After every row comes roughly how far along a hidden order it lies, from 0 to 30.
(in the rows, 100 means zero)
100 87 105 100 100 102 102 100 100 102 101 101 98 100 108 103 101 107 99
 117 98 101 95 : 3
97 98 101 95 108 100 98 98 99 111 86 80 88 91 105 100 96 107 100 107 100
 56 73 : 11
109 80 78 96 101 97 101 103 100 106 97 107 93 115 102 105 99 115 117 104
 69 93 78 : 0
121 65 99 100 112 96 101 102 99 94 108 105 104 101 99 101 82 99 113 75
 91 99 96 : 1
58 101 102 108 100 101 97 95 104 101 99 98 104 103 91 111 133 92 106 100
 97 100 107 : 5
103 100 100 101 100 103 100 102 100 103 93 102 92 74 111 133 120 121 98
 67 99 110 100 : 23
86 102 101 94 96 98 100 106 100 97 111 104 106 102 117 86 103 93 100 96
 85 96 107 : 0
110 100 99 97 100 100 100 102 99 102 96 101 96 97 91 100 99 105 101 106
 102 99 99 : 19
112 99 100 95 102 100 101 102 99 104 94 101 94 97 103 104 101 111 100
 102 99 100 104 : 19
112 94 99 93 100 102 101 104 99 101 94 102 94 96 103 99 95 112 101 106
 108 102 103 : 19
105 103 105 102 99 101 99 98 102 103 102 100 99 102 101 111 108 98 98 88
 90 103 104 : 19
91 134 99 100 100 97 95 107 104 97 103 118 103 107 102 94 97 86 93 105
 104 83 99 : 8
127 140 121 83 99 102 105 101 108 103 94 94 94 101 119 104 101 120 97 83
 100 99 109 : 28
98 100 100 89 98 81 106 102 99 96 99 65 100 99 104 91 52 107 90 133 107
 99 99 : 9
113 104 99 99 100 102 101 96 99 101 94 101 94 88 102 112 119 113 111 93
 92 83 104 : 11
106 100 93 100 87 106 96 99 100 109 98 90 88 119 101 84 105 103 108 62
 99 103 107 : 17
107 125 100 100 100 91 106 104 101 105 97 99 97 32 108 140 133 73 98 101
 66 100 104 : 27
103 99 101 100 110 97 100 99 101 103 100 100 97 121 101 156 99 105 96 89
 97 111 114 : 13
103 100 99 98 101 99 100 102 99 98 98 101 98 97 99 90 96 101 102 116 105
 101 98 : 19
88 97 117 98 110 100 98 102 99 94 99 108 98 93 100 100 101 101 94 99 98
 99 100 : 20
104 98 99 98 101 101 100 101 101 100 97 100 98 100 100 102 98 103 100
 104 106 101 98 : 19
110 96 101 95 101 83 104 102 99 110 91 77 102 110 103 101 102 107 99 108
 101 99 105 : 25
112 100 100 96 101 103 101 102 100 105 94 102 92 102 104 102 98 109 99
 101 101 98 103 : 19
111 96 99 96 101 104 101 101 100 106 94 99 93 97 109 108 98 109 99 96
 100 100 104 : 19
100 98 119 96 101 102 101 101 100 104 99 97 102 109 100 106 92 95 86 99
 99 101 102 : 19
105 140 100 96 116 101 99 102 99 101 106 100 105 114 102 34 99 106 101
 30 98 69 69 : 30
109 96 101 97 113 107 95 102 100 99 85 101 91 97 94 101 98 112 112 102
 80 108 85 : 15

69 105 81 100 104 80 84 109 101 90 109 93 100 90 103 98 121 142 116 133
 116 111 121 140 136 108 75 104 102 91 108 106 146 83 100 110 120 96 72
 110 82 : 21
93 77 111 93 96 113 98 101 115 116 77 80 103 80 106 93 72 129 161 116
 107 173 146 126 93 101 93 49 102 96 119 48 146 90 83 106 113 113 84 135
 91 : 20
96 94 80 107 82 91 91 102 87 86 83 71 100 86 98 83 108 133 99 130 118
 132 119 124 100 94 87 88 81 84 126 69 137 79 120 108 111 104 89 114 99 : 30
68 98 74 118 98 74 74 103 97 94 102 79 99 95 114 99 117 140 120 130 127
 123 110 117 149 114 69 104 83 76 101 100 174 78 111 98 106 89 80 125 84 : 20
139 104 76 90 109 93 122 101 104 79 78 87 81 83 91 83 88 134 94 122 90
 85 134 107 58 86 69 101 114 104 135 74 99 93 123 114 127 138 107 92 106 : 30
97 90 79 119 145 88 97 86 116 86 85 149 71 119 116 105 45 114 152 54 85
 106 106 69 52 115 31 83 108 103 110 81 102 112 126 74 69 52 122 86 101 : 0
56 98 55 130 122 78 82 108 81 51 80 125 80 121 78 80 106 91 62 77 101
 111 115 98 50 111 79 131 70 86 119 80 98 116 125 100 100 40 142 87 105 : 13
61 80 103 103 85 110 69 102 111 93 59 92 84 77 97 67 96 100 150 89 74
 140 136 132 66 142 152 77 76 98 124 43 120 122 105 92 115 101 95 120 92 : 27
70 101 61 118 128 77 98 105 91 69 84 136 76 113 92 88 97 106 81 88 104
 87 116 96 70 105 54 118 93 94 120 90 102 98 122 100 117 75 123 88 107 : 15
112 120 52 122 131 72 105 105 102 55 93 110 82 105 98 99 98 120 72 126
 116 78 109 83 97 84 17 145 89 85 123 112 119 96 127 118 117 109 123 90
 99 : 27
73 110 80 99 153 86 113 105 127 77 99 176 67 108 98 106 83 137 112 83 85
 77 129 116 88 123 39 77 126 123 117 98 81 109 98 100 123 94 94 83 96 : 4
58 101 68 108 129 77 92 109 101 80 97 130 82 106 97 96 108 106 96 99 113
 85 114 109 107 116 60 122 103 101 113 102 115 92 88 106 135 89 109 108
 98 : 15
66 87 89 110 123 112 96 97 103 79 74 141 80 100 89 79 78 129 129 73 76
 124 141 112 48 125 73 68 94 107 131 47 90 115 115 94 95 63 108 88 91 : 10
50 96 82 127 117 78 87 102 91 95 116 106 106 117 125 114 98 113 134 105
 129 136 106 87 137 101 53 100 77 73 83 116 154 80 92 95 67 59 108 127
 92 : 8
45 84 74 121 95 87 72 107 101 114 105 97 106 101 114 109 110 129 128 121
 126 142 109 121 145 128 100 99 83 84 93 107 170 81 71 97 113 84 84 148
 86 : 13
102 104 57 117 123 70 88 105 114 84 96 98 89 95 98 106 116 124 93 143
 131 97 110 118 132 107 46 129 94 92 114 112 155 78 78 114 155 134 98
 127 95 : 26
90 100 53 133 120 65 77 99 96 77 91 86 90 106 108 103 104 109 103 125
 133 108 92 92 116 101 46 136 73 74 109 109 161 85 108 101 113 95 115
 119 99 : 23
119 95 101 119 131 81 107 81 97 98 107 107 103 114 132 114 64 121 151 94
 126 113 91 57 104 76 6 86 99 86 92 105 127 82 127 80 47 70 116 96 97 : 6
62 108 78 104 117 87 100 116 101 61 87 121 81 98 81 81 117 125 96 105 81
 109 152 138 67 116 80 100 95 98 121 76 95 108 111 114 119 79 100 89 94 : 19
